Below are the code and all the weights of a small trained network. Each question names an input and a class and asks about switching units off, where a switched-off unit gives its printed mean instead of its output.

import numpy as np


def w(rows, s, z=0):
    codes = np.array(rows[::2]) - 128.0
    scale = np.full(codes.shape[1], s)
    scale[-1] = z or s
    return codes * scale


def f(y):
    return np.maximum(y, 0)


def log_softmax(a):
    a = a - a.max(-1, keepdims=True)
    return a - np.log(np.exp(a).sum(-1, keepdims=True))


def net(x, mask):
    res = np.array(x, float).reshape(1, 4) / 4 @ E
    y = f(res @ A[0][:, :-1].T + A[0][:, -1])
    res = res + np.where(mask, y, B[0][:, -1]) @ B[0][:, :-1]
    return log_softmax(res[-1] @ U[:, :-1].T + U[:, -1])


A, B = {}, {}
E = w([
[8,166,223,184],'x0',
[131,54,202,167],'x1',
[254,168,222,43],'x2',
[187,188,172,253],'x3',
],0.0097)
A[0] = w([
[175,143,85,89,174],'n0',
[75,124,134,154,255],'n1',
[188,213,158,214,191],'n2',
[91,125,39,225,217],'n3',
[166,82,101,64,195],'n4',
[62,55,249,108,250],'n5',
[62,25,97,104,117],'n6',
[168,138,67,123,122],'n7',
[113,86,112,116,80],'n8',
[94,161,147,47,223],'n9',
[109,110,111,84,211],'n10',
[106,215,221,177,131],'n11',
[59,101,87,86,218],'n12',
[85,175,118,134,131],'n13',
[122,90,197,94,184],'n14',
[195,138,83,138,131],'n15',
[125,143,194,206,188],'n16',
[159,172,240,84,176],'n17',
[140,161,163,216,166],'n18',
[48,178,138,112,157],'n19',
],0.014,0.0043)
B[0] = w([
[113,187,149,126,206],'n0',
[127,79,119,190,199],'n1',
[78,118,92,94,236],'n2',
[170,101,56,140,252],'n3',
[167,174,128,138,221],'n4',
[114,88,234,159,234],'n5',
[182,115,85,125,215],'n6',
[105,217,104,89,188],'n7',
[128,132,111,111,155],'n8',
[115,163,221,128,199],'n9',
[125,198,136,177,186],'n10',
[24,133,142,137,228],'n11',
[132,155,100,177,219],'n12',
[140,144,124,164,171],'n13',
[214,98,254,149,185],'n14',
[103,183,123,131,194],'n15',
[94,81,123,129,215],'n16',
[110,75,171,117,231],'n17',
[55,61,106,73,209],'n18',
[119,159,154,236,196],'n19',
],0.009,0.015)
U = w([
[116,167,146,221,177],'0',
[182,62,108,189,3],'1',
[227,15,173,167,160],'2',
[209,136,195,52,146],'3',
[37,85,113,144,97],'4',
[163,254,59,110,161],'5',
[202,69,100,82,24],'6',
[201,62,13,146,209],'7',
],0.0091,0.0056)

Each question gives the input, the list of numbers given to net, and the class t.
The units are the neurons (one row each of A and B). Each row of codes is followed by its name. A weight is (code - 128) times the scale printed after its matrix; where a second scale follows, it is the last column's (A, B and U).
mask holds one flag per neuron, in row order. A switched-off neuron (its flag False) gives its mean, the last column of its row in B, instead of its output. The means were averaged over made-up inputs and are rounded, as every weight is.
A unit's drop is (log p(t) with every unit on - log p(t) with that unit switched off) / (log p(t) with every unit on - log p(t) with every unit switched off).
The circuit of an input: a set's keep is (log p(t) with only the set's units on - log p(t) with every unit switched off) / (log p(t) with every unit on - log p(t) with every unit switched off). Starting from the 12 units with the biggest drops (on a tie, the unit counted first), units are removed one at a time, each time the one whose removal leaves the highest keep (on an exact tie, the one counted first), for as long as the keep stays at least 0.8.
circuit, biggest first: the units of the circuit, biggest drop first
unit that matters most: the unit with the biggest drop
top k neurons: the k neurons with the biggest drops, biggest first
drop of u: that unit's drop, to one decimal
input [7,7,-7,-2], class 2: circuit, biggest first -> [n5; n6; n3]
input [4,1,7,1], class 4: unit that matters most -> n11
input [2,-5,-7,-4], class 7: circuit, biggest first -> [n3; n6]
input [4,0,-8,-3], class 7: circuit, biggest first -> [n3; n6]
input [-8,2,-3,8], class 5: circuit, biggest first -> [n7; n5]
input [4,7,-7,-6], class 2: circuit, biggest first -> [n5; n6]
input [4,-2,3,-7], class 0: circuit, biggest first -> [n19; n18]
input [0,-4,6,3], class 3: circuit, biggest first -> [n19; n12]
input [-7,7,-4,-4], class 7: top 2 neurons -> [n6; n9]
input [5,-4,5,-8], class 0: top 3 neurons -> [n19; n10; n12]
input [0,-8,-5,8], class 7: top 2 neurons -> [n3; n5]
input [8,7,5,1], class 2: top 2 neurons -> [n14; n5]
input [0,2,0,1], class 2: top 2 neurons -> [n11; n7]
input [2,5,6,-4], class 2: circuit, biggest first -> [n14]
input [8,5,3,-2], class 2: top 2 neurons -> [n14; n5]
input [5,0,-6,2], class 4: drop of n18 -> 0.4
input [-6,1,6,5], class 5: drop of n15 -> 0.3
input [3,0,-4,-7], class 0: drop of n19 -> 0.1
